Here is a tiny trained network, its code and every weight. The questions are about switching its units off for an input and a class, where a switched-off unit gives its printed mean instead of its output.

import numpy as np


def w(rows, s, z=0):
    codes = np.array(rows[::2]) - 128.0
    scale = np.full(codes.shape[1], s)
    scale[-1] = z or s
    return codes * scale


def norm(h):
    return h / np.sqrt((h * h).mean(-1, keepdims=True) + 1e-5)


def f(y):
    return y / 2 * (1 + np.tanh(0.7978845608 * (y + 0.044715 * y**3)))


def log_softmax(a):
    a = a - a.max(-1, keepdims=True)
    return a - np.log(np.exp(a).sum(-1, keepdims=True))


def net(x, mask):
    res = np.array(x, float).reshape(1, 7) / 4 @ E
    u = 0
    for l in range(3):
        y = f(norm(res) @ A[l][:, :-1].T + A[l][:, -1])
        res = res + np.where(mask[u : u + 4], y, B[l][:, -1]) @ B[l][:, :-1]
        u += 4
    return log_softmax(norm(res)[-1] @ U[:, :-1].T + U[:, -1])


A, B = {}, {}
E = w([
[169,187,235,92,135,107,77,152,135],'x0',
[213,5,131,130,210,69,70,120,99],'x1',
[178,96,174,133,134,144,243,135,186],'x2',
[127,129,127,125,127,127,131,128,124],'x3',
[203,95,102,91,38,190,107,208,111],'x4',
[143,150,59,77,96,28,121,144,215],'x5',
[130,129,129,125,128,129,131,126,125],'x6',
],0.0015)
A[0] = w([
[228,107,86,98,59,211,111,198,147,102],'L0N1',
[22,241,148,144,2,171,164,125,153,95],'L0N2',
[109,146,143,137,139,125,134,132,144,3],'L0N3',
[57,189,155,225,253,64,133,7,194,100],'L0N4',
],0.0023,0.0047)
B[0] = w([
[72,114,153,108,121,69,156,132,86,162],'L0N1',
[202,113,85,81,228,134,126,149,77,218],'L0N2',
[92,121,94,111,133,159,41,138,2,5],'L0N3',
[92,87,140,60,87,89,154,194,50,232],'L0N4',
],0.005,0.0013)
A[1] = w([
[85,157,75,128,117,121,3,117,72,128],'L1N1',
[161,43,146,162,152,71,91,124,130,20],'L1N2',
[109,74,44,142,116,128,183,77,112,17],'L1N3',
[200,95,111,108,29,183,111,193,111,2],'L1N4',
],0.0044,0.00092)
B[1] = w([
[171,85,189,140,127,147,253,144,193,245],'L1N1',
[146,180,85,65,161,181,148,144,89,254],'L1N2',
[101,128,165,164,146,148,52,194,150,252],'L1N3',
[47,136,154,124,197,68,149,93,96,226],'L1N4',
],0.0055,0.00094)
A[2] = w([
[181,199,230,83,126,95,95,118,131,104],'L2N1',
[60,254,106,122,89,185,181,137,138,115],'L2N2',
[134,151,147,141,105,151,121,90,96,6],'L2N3',
[117,123,190,190,138,215,131,66,43,91],'L2N4',
],0.0038,0.0016)
B[2] = w([
[79,87,74,189,125,169,105,142,128,246],'L2N1',
[178,68,128,112,167,125,80,117,88,219],'L2N2',
[115,47,60,82,204,54,180,253,208,59],'L2N3',
[143,171,79,92,73,59,105,122,187,251],'L2N4',
],0.006,0.0014)
U = w([
[216,134,83,54,226,189,106,120,47,254],'0',
[163,98,212,166,103,167,254,118,188,115],'1',
[5,118,179,90,124,35,145,120,27,111],'2',
[155,192,64,102,41,58,61,112,208,60],'3',
[62,107,114,241,138,215,31,169,149,78],'4',
],0.0071,0.00077)

Each question gives the input, the list of numbers given to net, and the class t.
The units are the neurons (one row each of A and B). Each row of codes is followed by its name. A weight is (code - 128) times the scale printed after its matrix; where a second scale follows, it is the last column's (A, B and U).
mask holds one flag per neuron, layer by layer. A switched-off neuron (its flag False) gives its mean, the last column of its row in B, instead of its output. The means were averaged over made-up inputs and are rounded, as every weight is.
A unit's drop is (log p(t) with every unit on - log p(t) with that unit switched off) / (log p(t) with every unit on - log p(t) with every unit switched off).
The circuit of an input: a set's keep is (log p(t) with only the set's units on - log p(t) with every unit switched off) / (log p(t) with every unit on - log p(t) with every unit switched off). Starting from all 12 units, units are removed one at a time, each time the one whose removal leaves the highest keep (on an exact tie, the one counted first), for as long as the keep stays at least 0.8.
circuit, biggest first: the units of the circuit, biggest drop first
top k neurons: the k neurons with the biggest drops, biggest first
top k neurons in layer l: the k neurons of layer l with the biggest drops, biggest first
input [0,4,0,-7,8,-2,0], class 2: circuit, biggest first -> L1N4
input [1,-6,2,7,5,5,-4], class 0: top 4 neurons -> L0N4; L2N2; L2N4; L0N2
input [-8,-1,0,-2,5,0,-4], class 4: top 2 neurons -> L1N3; L0N4
input [-8,-3,7,-7,-5,2,-5], class 4: top 2 neurons -> L1N3; L1N1
input [-5,-5,-6,6,-3,-2,6], class 1: top 2 neurons -> L1N1; L1N2
input [-3,-2,-2,-1,2,-3,-8], class 3: top 2 neurons in layer 0 -> L0N4; L0N2
input [3,7,-8,-1,-1,6,-5], class 1: circuit, biggest first -> L1N1; L0N2
input [6,6,-3,-5,-6,-8,-4], class 3: circuit, biggest first -> L2N4; L0N2; L1N4
input [-3,6,-7,-1,6,5,-5], class 1: top 3 neurons -> L1N1; L0N2; L0N4
input [-3,-8,7,8,7,-7,5], class 0: circuit, biggest first -> L2N2; L1N1
input [8,2,6,1,6,0,-4], class 4: circuit, biggest first -> L2N1; L1N1
input [-8,-1,3,-7,7,6,-3], class 4: circuit, biggest first -> L1N3; L2N4
input [5,-5,-5,0,-4,-6,2], class 3: top 2 neurons in layer 2 -> L2N4; L2N1
input [6,-5,3,-3,-3,1,1], class 4: top 2 neurons -> L2N1; L1N2
input [-4,4,5,6,6,-8,-7], class 3: top 2 neurons in layer 0 -> L0N4; L0N2
input [-1,-6,3,8,4,-5,-1], class 0: circuit, biggest first -> L2N2
input [8,-8,-3,-7,2,4,8], class 0: top 2 neurons in layer 2 -> L2N2; L2N4
input [1,-4,-5,-6,6,3,-8], class 2: top 2 neurons in layer 1 -> L1N4; L1N2
input [3,3,3,-2,-6,-8,3], class 3: top 3 neurons -> L2N4; L1N1; L1N4
input [3,2,-2,-2,0,2,0], class 4: circuit, biggest first -> L2N1
